Below is a small trained network, with its code and all its weights. Each question gives an input and a target symbol and asks what happens when units are switched off, that is, made to give their printed mean instead of their output.

import numpy as np


def w(rows, s, z=0):
    codes = np.array(rows[::2]) - 128.0
    scale = np.full(codes.shape[1], s)
    scale[-1] = z or s
    return codes * scale


def norm(h):
    return h / np.sqrt((h * h).mean(-1, keepdims=True) + 1e-5)


def f(y):
    return y / 2 * (1 + np.tanh(0.7978845608 * (y + 0.044715 * y**3)))


def softmax(a):
    e = np.exp(a - a.max(-1, keepdims=True))
    return e / e.sum(-1, keepdims=True)


def log_softmax(a):
    a = a - a.max(-1, keepdims=True)
    return a - np.log(np.exp(a).sum(-1, keepdims=True))


def net(x, mask):
    ids = ['ΔΘΞΠΨΩαβηλμστ'.index(c) for c in x.split()]
    T = len(ids)
    res = E[ids] + P[:T]
    q, k, v = (norm(res) @ M[0].T for M in (Q, K, V))
    z = softmax(np.where(np.tri(T) > 0, q @ k.T / 2**0.5, -1e9)) @ v
    res = res + np.where(mask[0], z, O[0][:, -1]) @ O[0][:, :-1]
    y = f(norm(res) @ A[0][:, :-1].T + A[0][:, -1])
    res = res + np.where(mask[1:17], y, B[0][:, -1]) @ B[0][:, :-1]
    return log_softmax(norm(res)[-1] @ U[:, :-1].T + U[:, -1])


Q, K, V, O, A, B = {}, {}, {}, {}, {}, {}
E = w([
[173,54,144,94,187],'Δ',
[232,80,105,161,240],'Θ',
[39,116,1,195,207],'Ξ',
[149,124,143,176,243],'Π',
[90,192,135,136,144],'Ψ',
[226,176,204,142,199],'Ω',
[86,95,94,35,101],'α',
[206,196,226,117,123],'β',
[71,70,43,75,151],'η',
[251,117,132,114,187],'λ',
[112,154,138,106,9],'μ',
[169,130,193,132,210],'σ',
[146,46,44,128,227],'τ',
],0.005)
P = w([
[180,156,89,40,195],'0',
[149,56,198,112,180],'1',
[153,171,71,155,253],'2',
[127,54,183,105,162],'3',
[152,181,65,190,224],'4',
[104,55,176,103,151],'5',
[135,174,60,208,218],'6',
[88,59,174,95,146],'7',
[129,168,55,207,204],'8',
[83,63,171,89,145],'9',
[118,150,50,209,198],'10',
[73,68,171,88,140],'11',
[110,140,55,214,188],'12',
[68,76,172,81,139],'13',
],0.0037)
Q[0] = w([
[108,79,1,156,243],'h0',
[46,67,87,81,16],'h0',
],0.0054)
K[0] = w([
[77,70,89,94,242],'h0',
[2,95,25,144,36],'h0',
],0.0062)
V[0] = w([
[196,109,165,86,254],'h0',
[86,101,79,181,108],'h0',
],0.0027)
O[0] = w([
[59,150,115,46,64,252],'h0',
[166,155,253,81,147,60],'h0',
],0.0048,0.0014)
A[0] = w([
[137,125,227,253,92,113],'n0',
[140,216,112,136,46,248],'n1',
[123,204,134,162,132,97],'n2',
[31,72,74,92,81,166],'n3',
[99,159,61,150,219,100],'n4',
[63,183,223,140,135,137],'n5',
[104,204,106,106,200,85],'n6',
[121,171,153,124,52,102],'n7',
[125,130,81,5,83,166],'n8',
[83,153,93,233,181,146],'n9',
[76,163,128,84,19,49],'n10',
[112,141,157,106,186,85],'n11',
[108,168,60,218,153,182],'n12',
[192,124,151,144,245,182],'n13',
[105,150,122,137,65,58],'n14',
[200,61,160,71,163,75],'n15',
],0.005,0.0015)
B[0] = w([
[170,125,101,60,171,179],'n0',
[121,83,153,118,176,239],'n1',
[150,29,100,116,88,159],'n2',
[189,202,158,143,76,206],'n3',
[238,159,148,64,146,252],'n4',
[126,149,30,101,107,199],'n5',
[167,75,84,135,142,217],'n6',
[65,133,82,75,251,162],'n7',
[214,219,87,205,131,187],'n8',
[215,141,205,53,164,230],'n9',
[128,216,37,169,188,176],'n10',
[141,136,72,163,182,159],'n11',
[195,82,247,152,10,244],'n12',
[78,234,35,154,104,221],'n13',
[81,144,77,133,225,130],'n14',
[91,108,177,223,50,158],'n15',
],0.0033,0.0022)
U = w([
[73,65,164,161,95,141],'Δ',
[105,85,74,226,144,87],'Θ',
[238,101,218,84,130,254],'Ξ',
[72,125,132,174,255,55],'Π',
[226,209,28,132,181,164],'Ψ',
[71,187,138,204,113,66],'Ω',
[115,162,143,139,32,3],'α',
[75,202,238,90,115,43],'β',
[96,81,56,91,29,36],'η',
[123,143,124,214,69,42],'λ',
[38,74,137,19,163,173],'μ',
[13,118,171,179,137,124],'σ',
[108,19,54,139,154,57],'τ',
],0.0098,0.0029)

Each question gives the input, a string of symbols that net reads in full, and the target symbol t.
The units are the heads (2 rows each of Q, K, V and O) and the neurons (one row each of A and B). Each row of codes is followed by its name. A weight is (code - 128) times the scale printed after its matrix; where a second scale follows, it is the last column's (O, A, B and U).
mask holds one flag per unit, heads first, then neurons. A switched-off unit (its flag False) gives its mean, the last column of its rows in O or B, instead of its output. The means were averaged over made-up inputs and are rounded, as every weight is.
A unit's drop is (log p(t) with every unit on - log p(t) with that unit switched off) / (log p(t) with every unit on - log p(t) with every unit switched off).
The circuit of an input: a set's keep is (log p(t) with only the set's units on - log p(t) with every unit switched off) / (log p(t) with every unit on - log p(t) with every unit switched off). Starting from the 12 units with the biggest drops (on a tie, the unit counted first), units are removed one at a time, each time the one whose removal leaves the highest keep (on an exact tie, the one counted first), for as long as the keep stays at least 0.8.
circuit, biggest first: the units of the circuit, biggest drop first
unit that matters most: the unit with the biggest drop
k most important neurons: the k neurons with the biggest drops, biggest first
drop of u: that unit's drop, to one decimal
input β μ η λ μ β Ω Ψ μ μ Ψ η Ω, target Ξ: unit that matters most => n12
input Π μ μ Ω μ Δ σ β μ μ σ, target Ξ: circuit, biggest first => (n12, h0, n10)
input Ψ μ μ μ σ α σ Θ Π Ξ Π, target Ξ: circuit, biggest first => (n12, n9)
input μ μ Ψ μ, target Ψ: 3 most important neurons => (n10, n12, n0)
input μ Ψ τ Ω σ Π β μ, target Ψ: circuit, biggest first => (n10, n12)
input λ Ψ Ψ Ω μ Δ Ω Ξ Ξ Ψ η μ Δ, target Ξ: circuit, biggest first => (n10, n4)
input τ Ψ Π α μ μ, target μ: 2 most important neurons => (n12, n0)
input Π Θ Π μ Ψ Θ Θ Ψ μ μ μ Π, target μ: 2 most important neurons => (n10, n8)
input σ Ψ σ Ψ μ μ Ψ Π μ μ μ μ μ μ, target μ: 2 most important neurons => (n0, n13)
input Π Ψ σ Ψ Δ μ Ω Π μ σ μ μ η, target Ψ: 2 most important neurons => (n3, n8)
input Ψ Ω Δ Θ, target Θ: 4 most important neurons => (n15, n13, n12, n9)
input μ μ Ω Ψ μ β β β μ μ Ψ β, target μ: 2 most important neurons => (n12, n3)
input μ μ η β β τ τ μ μ μ β, target Ξ: drop of n10 => 0.2
input Ψ Π μ Δ μ β Ψ Ψ Π μ β, target Ξ: drop of n10 => 0.4
input Ξ Π Δ Δ Ψ Ψ μ μ μ β, target β: drop of n4 => 0.4
input Θ Ψ Ψ η Ψ Ω, target Ω: unit that matters most => n15
